Here is a tiny trained network, its code and every weight. The questions are about switching its units off for an input and a class, where a switched-off unit gives its printed mean instead of its output.

import numpy as np


def w(rows, s, z=0):
    codes = np.array(rows[::2]) - 128.0
    scale = np.full(codes.shape[1], s)
    scale[-1] = z or s
    return codes * scale


def f(y):
    return y / 2 * (1 + np.tanh(0.7978845608 * (y + 0.044715 * y**3)))


def log_softmax(a):
    a = a - a.max(-1, keepdims=True)
    return a - np.log(np.exp(a).sum(-1, keepdims=True))


def net(x, mask):
    res = np.array(x, float).reshape(1, 3) / 4 @ E
    y = f(res @ A[0][:, :-1].T + A[0][:, -1])
    res = res + np.where(mask, y, B[0][:, -1]) @ B[0][:, :-1]
    return log_softmax(res[-1] @ U[:, :-1].T + U[:, -1])


A, B = {}, {}
E = w([
[60,70,107,75,56,166,224],'x0',
[46,148,55,148,144,60,150],'x1',
[2,232,141,169,107,101,119],'x2',
],0.0093)
A[0] = w([
[143,117,161,102,147,43,110,12],'N0',
[192,137,215,77,77,148,103,2],'N1',
[211,221,195,208,222,98,105,254],'N2',
[118,39,182,123,59,224,228,254],'N3',
[194,167,151,168,55,196,1,52],'N4',
[146,30,39,66,95,77,112,251],'N5',
[173,122,155,17,204,162,106,203],'N6',
[131,66,195,133,58,111,165,50],'N7',
[164,45,200,197,120,209,23,103],'N8',
],0.0071,0.0023)
B[0] = w([
[77,99,87,188,207,162,75,128],'N0',
[109,191,65,132,68,161,63,173],'N1',
[232,81,146,44,183,113,120,254],'N2',
[207,152,124,154,12,77,188,247],'N3',
[70,218,153,72,176,208,130,187],'N4',
[167,147,128,254,130,91,159,206],'N5',
[160,110,39,47,106,69,114,199],'N6',
[114,77,132,141,71,137,80,153],'N7',
[77,173,95,83,114,115,42,205],'N8',
],0.0078,0.0089)
U = w([
[170,178,80,37,135,201,110,41],'0',
[199,99,145,153,249,64,89,205],'1',
[15,135,153,163,115,229,175,116],'2',
[192,111,127,146,66,151,158,254],'3',
[73,37,125,204,134,199,39,2],'4',
[127,173,254,114,175,202,130,61],'5',
[147,144,11,171,176,73,162,58],'6',
],0.0074,0.0023)

Each question gives the input, the list of numbers given to net, and the class t.
The units are the neurons (one row each of A and B). Each row of codes is followed by its name. A weight is (code - 128) times the scale printed after its matrix; where a second scale follows, it is the last column's (A, B and U).
mask holds one flag per neuron, in row order. A switched-off neuron (its flag False) gives its mean, the last column of its row in B, instead of its output. The means were averaged over made-up inputs and are rounded, as every weight is.
A unit's drop is (log p(t) with every unit on - log p(t) with that unit switched off) / (log p(t) with every unit on - log p(t) with every unit switched off).
The circuit of an input: a set's keep is (log p(t) with only the set's units on - log p(t) with every unit switched off) / (log p(t) with every unit on - log p(t) with every unit switched off). Starting from all 9 units, units are removed one at a time, each time the one whose removal leaves the highest keep (on an exact tie, the one counted first), for as long as the keep stays at least 0.8.
units of the circuit, in order: the units of the circuit, biggest drop first
most important unit: the unit with the biggest drop
k most important neurons: the k neurons with the biggest drops, biggest first
drop when u is switched off: that unit's drop, to one decimal
input [-6,-5,4], class 0: most important unit -> N4
input [-1,0,3], class 5: units of the circuit, in order -> [N6 N3]
input [-2,-5,-7], class 0: units of the circuit, in order -> [N8 N1]
input [1,1,2], class 2: 2 most important neurons -> [N2 N6]
input [-1,3,7], class 2: units of the circuit, in order -> [N6 N2]
input [-6,7,4], class 1: 2 most important neurons -> [N2 N3]
input [-5,-5,2], class 0: 3 most important neurons -> [N4 N5 N8]
input [0,0,3], class 2: 3 most important neurons -> [N2 N6 N3]
input [-3,-2,-4], class 0: 3 most important neurons -> [N8 N4 N6]
input [3,3,5], class 2: drop when N6 is switched off -> 0.2
input [1,1,0], class 2: drop when N3 is switched off -> 0.3
input [0,5,8], class 2: drop when N2 is switched off -> 0.4
